Moves between items:
J633: te>J399, zo>J508, di>J669, le>J590
J692: te>J25, zo>J141, di>J624, le>J391
J669: te>J782, zo>J931, di>J886, le>J140
J391: te>J506, zo>J920, di>J299, le>J162
J247: te>J402, zo>J140, di>J517, le>J515
J340: te>J227, zo>J298, di>J345, le>J834
J506: te>J250, zo>J391, di>J48, le>J663
J807: te>J234, zo>J263, di>J719, le>J435
J847: te>J120, zo>J663, di>J546, le>J298
J48: te>J46, zo>J299, di>J576, le>J364
J299: te>J48, zo>J120, di>J834, le>J227
J108: te>J886, zo>J402, di>J141, le>J264
J624: te>J162, zo>J387, di>J340, le>J299
J468: te>J141, zo>J517, di>J250, le>J61
J536: te>J34, zo>J819, di>J578, le>J955
J508: te>J633, zo>J435, di>J931, le>J137
J141: te>J692, zo>J468, di>J387, le>J920
J772: te>J517, zo>J264, di>J391, le>J25
J137: te>J590, zo>J306, di>J128, le>J669
J423: te>J61, zo>J25, di>J663, le>J250
J128: te>J140, zo>J308, di>J264, le>J886
J886: te>J80, zo>J108, di>J692, le>J772
J40: te>J179, zo>J483, di>J955, le>J34
J215: te>J955, zo>J296, di>J234, le>J578
J57: te>J131, zo>J309, di>J590, le>J399
J819: te>J536, zo>J985, di>J635, le>J215
J531: te>J635, zo>J367, di>J131, le>J807
J920: te>J391, zo>J61, di>J120, le>J624
J345: te>J601, zo>J438, di>J34, le>J179
J79: te>J483, zo>J601, di>J296, le>J819
J635: te>J578, zo>J531, di>J435, le>J234
J578: te>J587, zo>J635, di>J508, le>J309
J576: te>J743, zo>J834, di>J985, le>J79
J438: te>J345, zo>J743, di>J536, le>J40
J131: te>J435, zo>J57, di>J346, le>J719
J263: te>J807, zo>J587, di>J399, le>J131
J387: te>J624, zo>J250, di>J298, le>J120
J942: te>J931, zo>J346, di>J402, le>J308
J364: te>J546, zo>J227, di>J79, le>J743
J234: te>J309, zo>J807, di>J306, le>J508
J298: te>J340, zo>J46, di>J438, le>J744
J162: te>J663, zo>J624, di>J227, le>J48
J25: te>J423, zo>J692, di>J162, le>J506
J985: te>J819, zo>J179, di>J531, le>J296
J719: te>J306, zo>J399, di>J220, le>J942
J955: te>J367, zo>J215, di>J309, le>J587
J227: te>J364, zo>J340, di>J601, le>J576
J782: te>J220, zo>J669, di>J80, le>J247
J517: te>J468, zo>J772, di>J506, le>J423
J80: te>J515, zo>J886, di>J25, le>J517
J34: te>J434, zo>J536, di>J587, le>J367
J434: te>J296, zo>J34, di>J263, le>J531
J515: te>J185, zo>J80, di>J423, le>J468
J663: te>J847, zo>J162, di>J364, le>J46
J367: te>J531, zo>J955, di>J57, le>J263
J346: te>J942, zo>J590, di>J247, le>J220
J435: te>J508, zo>J131, di>J942, le>J306
J931: te>J669, zo>J942, di>J108, le>J128
J179: te>J985, zo>J40, di>J367, le>J434
J61: te>J920, zo>J423, di>J847, le>J387
J590: te>J346, zo>J137, di>J140, le>J782
J587: te>J263, zo>J578, di>J633, le>J57
J120: te>J299, zo>J847, di>J744, le>J340
J402: te>J108, zo>J247, di>J468, le>J185
J250: te>J387, zo>J506, di>J46, le>J847
J601: te>J79, zo>J345, di>J434, le>J985
J46: te>J298, zo>J48, di>J743, le>J546
J834: te>J576, zo>J744, di>J179, le>J601
J264: te>J772, zo>J185, di>J920, le>J692
J185: te>J264, zo>J515, di>J61, le>J141
J743: te>J438, zo>J576, di>J819, le>J483
J744: te>J834, zo>J546, di>J40, le>J345
J140: te>J247, zo>J128, di>J772, le>J80
J546: te>J744, zo>J364, di>J483, le>J438
J308: te>J128, zo>J220, di>J185, le>J108
J296: te>J215, zo>J434, di>J807, le>J635
J220: te>J308, zo>J782, di>J515, le>J402
J306: te>J137, zo>J719, di>J308, le>J931
J309: te>J57, zo>J234, di>J137, le>J633
J483: te>J40, zo>J79, di>J215, le>J536
J399: te>J719, zo>J633, di>J782, le>J346

In the rows, zero is written as 45.

The rows follow the links: the fewer symbols apart two items are, the more alike their rows tend to be.

Rows of some items; one shown again gets a slightly different row:
J345
31 58 41 43 44 51 52 56 25 27 49 57 64 69 71 85 26 67 20 32 55 78 59 34 59 31 38 56 48 51 49 19 52 20 37 55 24 37 42 72 51 59 27 54 45 47 17 46 45 66 62
J819
59 71 46 36 58 70 69 72 27 33 36 57 55 66 35 61 36 26 50 37 44 62 49 50 18 41 41 69 70 39 65 20 45 46 35 50 38 35 33 41 55 39 14 36 33 61 20 7 23 33 59
J25
31 29 47 52 42 45 8 24 54 68 55 32 40 20 50 24 20 62 27 28 39 42 42 48 66 67 30 32 35 65 46 54 34 38 35 69 41 51 37 37 31 63 46 31 77 41 43 89 48 58 36
J367
33 41 76 9 60 47 71 46 45 24 38 53 46 58 37 47 58 28 70 39 48 28 59 50 48 21 66 65 61 18 47 62 56 53 42 17 35 21 40 64 46 39 58 45 27 47 32 12 20 37 54
J669
43 45 61 45 50 40 38 31 74 44 53 20 18 11 15 28 67 51 53 58 26 26 29 58 45 45 75 31 52 41 60 80 46 55 36 28 28 37 38 14 45 26 69 44 53 49 56 58 37 54 56
J387
32 60 26 70 35 51 27 65 72 62 44 46 52 49 29 64 41 45 6 48 44 71 43 65 30 69 35 34 22 44 29 32 55 30 35 68 39 54 49 32 19 43 32 50 47 61 42 83 35 59 31
J309
60 52 45 47 46 32 67 38 25 20 53 41 45 48 66 64 66 67 61 66 51 47 42 19 57 13 68 42 61 51 59 42 46 49 60 21 43 45 58 58 82 35 57 66 30 30 57 21 71 50 73
J692
37 24 43 51 40 46 11 24 53 71 53 34 39 22 54 18 19 60 36 28 39 37 41 43 67 69 28 33 37 68 44 56 33 41 39 69 47 55 39 39 31 65 47 31 79 39 46 85 52 55 33
J234
51 50 49 41 46 30 69 40 31 16 51 46 43 52 67 66 70 67 61 63 52 43 45 22 59 12 72 43 57 46 54 48 52 48 60 16 40 41 57 63 78 35 64 67 29 29 57 22 67 54 71
J40
52 75 37 46 51 66 63 72 23 28 46 58 61 69 48 78 33 46 32 38 48 77 48 42 32 40 38 62 62 49 64 11 47 34 36 58 32 41 38 50 58 45 12 45 37 59 16 23 35 47 64
J346
57 46 62 36 55 54 40 25 55 44 55 19 22 11 21 14 52 47 65 50 25 24 26 47 42 48 66 40 67 51 79 73 35 63 34 38 32 38 29 11 56 31 53 30 62 46 47 44 37 42 62
J920
21 44 40 62 37 48 14 38 65 63 52 33 41 28 36 46 28 62 10 36 39 59 41 58 55 67 36 27 27 56 42 46 45 27 31 69 27 48 37 33 25 54 41 40 70 53 36 99 41 70 38
J576
13 36 53 29 44 44 46 46 29 33 44 60 65 69 77 71 21 59 25 21 59 61 67 35 76 34 34 57 41 48 37 30 53 23 39 54 32 36 44 87 44 68 40 48 48 39 21 54 41 63 48
J141
42 23 43 52 42 44 12 20 47 73 56 33 39 20 57 12 20 56 39 30 39 33 40 42 66 69 25 34 35 68 43 55 28 45 44 70 54 58 39 40 32 66 49 30 77 37 53 79 58 47 29
J128
46 48 43 62 38 29 40 41 80 46 49 29 25 24 19 42 81 49 43 77 41 36 30 57 38 45 70 19 33 37 37 71 55 53 52 24 42 50 57 24 39 21 73 61 39 44 74 66 53 55 44
J131
73 56 37 51 48 39 64 39 20 24 57 40 43 43 64 54 60 65 65 66 46 45 34 17 49 22 61 41 67 61 72 38 38 54 61 28 48 51 54 47 86 34 48 56 36 31 62 19 77 44 74

Each walk starts at a row. The symbols on each line, taken left to right, move it on to the next item.
Each answer is a row, close to the row of the item it stands for.
new walk
45 46 64 38 52 48 39 29 68 44 54 19 18 10 15 21 59 50 58 53 25 23 27 55 44 46 72 35 57 44 69 80 43 59 33 31 28 37 35 14 48 28 65 38 59 48 52 55 38 51 56
le zo zo di di zo le: 24 55 35 68 36 47 21 53 71 60 47 40 43 37 31 57 33 57 5 44 40 71 41 63 42 67 36 30 26 51 35 40 52 29 29 66 27 48 44 32 19 48 35 46 59 56 39 94 40 67 36
te di le di di: 41 49 73 10 59 56 70 54 41 28 32 57 46 63 29 42 50 18 70 35 46 33 56 56 37 31 56 72 66 20 53 53 51 54 37 26 39 21 34 52 46 39 46 38 27 54 27 6 13 29 50
new walk
58 69 53 31 60 67 69 70 29 35 38 58 54 67 30 54 38 21 56 36 41 54 51 52 19 40 40 73 70 34 65 30 46 51 35 47 40 33 30 41 53 39 19 35 35 62 21 4 19 28 57
le zo zo le zo le di te: 73 51 51 40 56 57 46 27 34 42 58 27 28 17 36 15 45 53 73 51 26 29 28 34 38 43 57 45 77 62 86 56 26 64 42 42 44 46 31 16 70 35 41 31 62 41 50 28 53 35 68
te te le te zo di zo zo: 63 39 25 75 31 27 38 43 64 57 46 37 35 31 40 36 74 48 50 76 46 39 34 46 36 51 51 24 25 48 27 55 46 57 66 39 70 69 67 31 44 32 67 62 39 39 88 59 71 39 30
new walk
66 24 26 63 37 37 21 28 42 74 53 42 41 29 60 13 41 45 56 49 47 27 35 35 49 65 29 31 32 65 35 53 30 57 64 59 79 72 57 37 42 59 53 40 61 32 76 61 73 32 23
di zo te le le di di: 54 75 40 43 51 67 66 72 22 30 42 57 59 70 43 72 35 41 36 40 46 72 48 44 28 39 38 67 65 47 67 12 46 38 35 55 33 38 37 47 61 43 10 41 37 59 18 16 33 43 65
te di te le le zo: 77 56 39 52 48 45 62 39 18 28 56 37 41 39 63 48 58 65 64 63 44 44 33 18 45 24 59 44 69 63 75 39 35 57 59 36 47 52 53 42 87 33 46 52 42 33 59 17 74 41 74
new walk
40 47 53 54 46 35 42 35 82 45 48 24 22 17 15 36 74 52 46 71 34 29 31 60 43 43 76 24 40 36 45 77 53 53 43 23 33 42 47 20 39 21 74 53 45 49 63 64 44 55 53
le di te di di di: 22 51 47 40 45 49 48 53 27 27 48 58 64 69 71 81 25 65 21 27 52 73 61 34 66 33 38 57 45 50 46 22 50 19 38 54 25 36 42 79 50 62 32 52 44 44 15 50 45 69 59
te te te le di te zo: 29 38 74 15 54 35 71 41 45 18 38 51 44 57 48 56 66 41 68 47 52 31 59 42 59 14 72 56 56 21 45 63 59 48 45 9 33 23 46 70 55 37 68 54 26 41 38 17 32 47 59
new walk
83 54 40 51 53 52 57 34 21 33 57 35 35 30 52 33 50 58 69 58 36 38 28 21 41 33 54 44 74 67 85 43 31 61 51 41 50 51 45 29 83 36 40 43 51 37 56 18 66 36 71
te di di te le zo: 55 21 36 55 40 39 16 22 43 75 52 37 40 25 59 10 28 49 48 36 42 28 39 36 59 67 24 33 33 69 40 55 28 49 55 66 69 65 47 39 37 63 51 31 72 32 63 67 67 38 26
zo di te zo zo zo te te: 23 49 39 65 38 48 17 45 71 61 49 35 44 34 34 51 31 60 6 40 40 66 39 61 50 69 37 30 28 54 38 44 49 26 31 68 28 48 42 33 21 50 39 44 65 54 37 94 38 71 38
new walk
44 53 67 13 61 61 69 59 39 30 34 57 50 60 29 44 47 18 68 34 44 35 54 57 31 33 53 73 68 23 55 48 52 54 35 33 40 23 30 49 47 40 36 36 31 55 24 2 12 28 53
di le le di te zo: 41 47 50 59 40 31 42 40 81 47 49 26 24 19 19 41 77 52 45 73 35 34 31 57 41 45 75 22 38 36 41 74 54 53 46 24 37 47 53 19 41 22 75 56 42 46 68 65 46 56 48
di le le le di te le te: 20 44 50 34 43 44 47 50 28 30 44 59 65 72 76 75 23 64 23 24 58 66 66 35 75 33 35 56 41 48 41 26 53 20 39 52 30 34 42 84 45 63 33 50 48 42 18 54 42 64 54
new walk
69 48 57 37 58 56 44 28 39 45 57 25 25 15 29 16 45 49 69 48 26 26 23 39 41 46 61 43 74 57 83 60 30 63 39 41 38 41 31 15 64 37 44 31 62 43 49 32 48 37 65
di di di di di di zo: 48 71 35 49 48 63 63 69 23 27 46 57 63 70 55 81 32 55 27 37 49 80 51 39 37 38 38 60 59 51 63 10 49 29 35 58 28 39 41 55 60 47 15 49 37 54 18 29 41 56 66
di le le le le: 61 50 59 37 58 56 44 26 46 44 55 24 24 13 25 12 49 50 67 48 25 21 25 43 41 46 62 43 70 55 82 67 34 62 36 40 36 39 29 12 60 31 49 32 61 45 47 39 43 40 64
new walk
59 44 28 75 33 24 40 44 69 56 49 37 34 30 36 40 78 49 50 79 47 39 34 49 36 50 56 18 26 44 26 57 49 56 65 33 64 64 66 27 43 29 68 63 34 40 88 61 67 44 34
te zo te le zo zo zo: 68 35 22 72 37 27 34 37 53 66 49 42 40 33 50 27 61 44 54 68 50 35 35 39 39 57 40 25 28 56 27 51 37 58 70 47 78 72 67 35 43 42 61 55 44 32 87 54 77 33 27
te zo zo te zo: 67 39 24 75 35 25 38 41 57 61 49 39 36 33 48 33 71 45 54 73 48 36 34 41 38 57 46 25 27 51 26 53 41 57 69 43 75 70 68 33 46 37 65 57 41 36 87 56 74 36 28
new walk
31 38 70 21 52 34 70 40 48 16 44 48 43 57 52 57 70 46 65 51 53 31 59 40 59 13 75 53 57 24 45 63 60 46 50 9 36 26 48 70 60 38 69 58 25 38 44 21 40 50 62
zo le zo di zo: 81 52 41 48 54 54 54 32 21 37 58 31 33 28 48 26 46 57 69 53 34 34 24 25 39 37 54 46 75 68 86 46 27 64 48 44 49 50 39 23 82 35 38 38 56 37 53 20 65 33 71
zo te le zo di te di zo: 60 21 33 56 39 38 22 26 40 76 52 40 42 26 61 9 32 47 55 42 46 29 37 38 55 67 25 32 33 67 37 53 29 55 59 63 74 68 51 37 40 59 49 35 66 31 70 64 70 34 24
